Here is a tiny trained network, its code and every weight. The questions are about switching its units off for an input and a class, where a switched-off unit gives its printed mean instead of its output.

import numpy as np


def w(rows, s, z=0):
    codes = np.array(rows[::2]) - 128.0
    scale = np.full(codes.shape[1], s)
    scale[-1] = z or s
    return codes * scale


def norm(h):
    return h / np.sqrt((h * h).mean(-1, keepdims=True) + 1e-5)


def f(y):
    return y / 2 * (1 + np.tanh(0.7978845608 * (y + 0.044715 * y**3)))


def log_softmax(a):
    a = a - a.max(-1, keepdims=True)
    return a - np.log(np.exp(a).sum(-1, keepdims=True))


def net(x, mask):
    res = np.array(x, float).reshape(1, 3) / 4 @ E
    u = 0
    for l in range(4):
        y = f(norm(res) @ A[l][:, :-1].T + A[l][:, -1])
        res = res + np.where(mask[u : u + 6], y, B[l][:, -1]) @ B[l][:, :-1]
        u += 6
    return log_softmax(norm(res)[-1] @ U[:, :-1].T + U[:, -1])


A, B = {}, {}
E = w([
[118,34,86,124,63,6],'x0',
[34,81,165,164,62,199],'x1',
[152,133,151,108,74,133],'x2',
],0.0013)
A[0] = w([
[114,142,155,71,112,99,92],'0.n1',
[36,186,129,143,191,134,175],'0.n2',
[165,129,3,80,111,80,99],'0.n3',
[148,89,176,80,123,198,133],'0.n4',
[105,161,163,97,66,144,244],'0.n5',
[180,19,190,82,122,115,159],'0.n6',
],0.0023,0.0011)
B[0] = w([
[127,122,89,147,181,113,104],'0.n1',
[132,105,167,36,79,206,217],'0.n2',
[66,139,169,143,140,56,203],'0.n3',
[136,41,123,100,169,195,155],'0.n4',
[7,138,120,124,241,147,255],'0.n5',
[73,154,63,70,153,130,188],'0.n6',
],0.0017,0.00065)
A[1] = w([
[53,77,91,178,96,67,254],'1.n1',
[240,197,121,50,175,146,106],'1.n2',
[254,50,41,93,129,16,116],'1.n3',
[51,118,114,151,197,157,220],'1.n4',
[100,71,103,135,221,79,253],'1.n5',
[200,212,134,36,205,160,149],'1.n6',
],0.0025,0.00065)
B[1] = w([
[223,94,52,114,68,128,218],'1.n1',
[4,171,59,191,74,36,191],'1.n2',
[157,138,192,88,204,187,248],'1.n3',
[163,127,167,103,81,120,185],'1.n4',
[99,166,168,91,19,139,191],'1.n5',
[95,78,155,199,70,86,217],'1.n6',
],0.003,0.0015)
A[2] = w([
[137,170,112,168,64,78,149],'2.n1',
[83,112,178,138,140,192,153],'2.n2',
[167,163,114,66,151,47,83],'2.n3',
[163,98,187,93,61,163,255],'2.n4',
[125,115,89,109,177,16,96],'2.n5',
[153,253,109,233,177,103,126],'2.n6',
],0.0031,0.00098)
B[2] = w([
[49,85,127,142,214,181,168],'2.n1',
[227,144,159,71,206,188,187],'2.n2',
[155,205,161,87,154,134,189],'2.n3',
[139,177,104,186,186,110,248],'2.n4',
[180,221,190,105,151,253,190],'2.n5',
[72,32,82,177,36,82,189],'2.n6',
],0.0029,0.0015)
A[3] = w([
[75,164,192,190,165,92,129],'3.n1',
[191,63,111,117,74,7,133],'3.n2',
[222,85,121,100,136,203,59],'3.n3',
[139,26,4,157,26,147,93],'3.n4',
[148,124,173,155,213,218,7],'3.n5',
[7,124,101,219,95,89,101],'3.n6',
],0.0031,0.0013)
B[3] = w([
[110,49,70,138,110,95,165],'3.n1',
[57,140,140,183,152,156,177],'3.n2',
[4,109,131,195,118,86,196],'3.n3',
[253,104,55,86,82,145,252],'3.n4',
[86,66,186,135,151,160,179],'3.n5',
[45,229,76,194,167,53,236],'3.n6',
],0.0037,0.0014)
U = w([
[14,173,32,239,153,13,161],'0',
[119,57,139,100,144,72,2],'1',
[250,35,1,108,30,145,149],'2',
[221,224,234,10,201,69,154],'3',
[51,22,248,168,199,250,159],'4',
],0.0094,0.0095)

Each question gives the input, the list of numbers given to net, and the class t.
The units are the neurons (one row each of A and B). Each row of codes is followed by its name. A weight is (code - 128) times the scale printed after its matrix; where a second scale follows, it is the last column's (A, B and U).
mask holds one flag per neuron, layer by layer. A switched-off neuron (its flag False) gives its mean, the last column of its row in B, instead of its output. The means were averaged over made-up inputs and are rounded, as every weight is.
A unit's drop is (log p(t) with every unit on - log p(t) with that unit switched off) / (log p(t) with every unit on - log p(t) with every unit switched off).
The circuit of an input: a set's keep is (log p(t) with only the set's units on - log p(t) with every unit switched off) / (log p(t) with every unit on - log p(t) with every unit switched off). Starting from the 12 units with the biggest drops (on a tie, the unit counted first), units are removed one at a time, each time the one whose removal leaves the highest keep (on an exact tie, the one counted first), for as long as the keep stays at least 0.8.
circuit, biggest first: the units of the circuit, biggest drop first
k most important neurons: the k neurons with the biggest drops, biggest first
k most important neurons of layer l: the k neurons of layer l with the biggest drops, biggest first
drop of u: that unit's drop, to one decimal
input [0,-2,6], class 0: circuit, biggest first : [1.n2]
input [1,6,5], class 2: 4 most important neurons : [1.n3; 2.n5; 3.n4; 2.n3]
input [3,0,-4], class 3: 2 most important neurons : [2.n6; 1.n6]
input [-1,-8,-4], class 0: 2 most important neurons : [1.n2; 2.n6]
input [4,1,-5], class 2: 2 most important neurons : [1.n1; 3.n6]
input [0,1,2], class 4: 2 most important neurons of layer 0 : [0.n4; 0.n3]
input [1,1,4], class 2: 3 most important neurons : [1.n1; 1.n3; 3.n6]
input [1,8,-1], class 2: 2 most important neurons : [1.n3; 2.n5]
input [6,8,-7], class 2: drop of 3.n4 : 0.5
input [7,-3,-7], class 3: drop of 0.n3 : 0.0
input [4,6,5], class 2: drop of 3.n4 : 0.6
input [4,7,7], class 2: drop of 3.n4 : 0.5
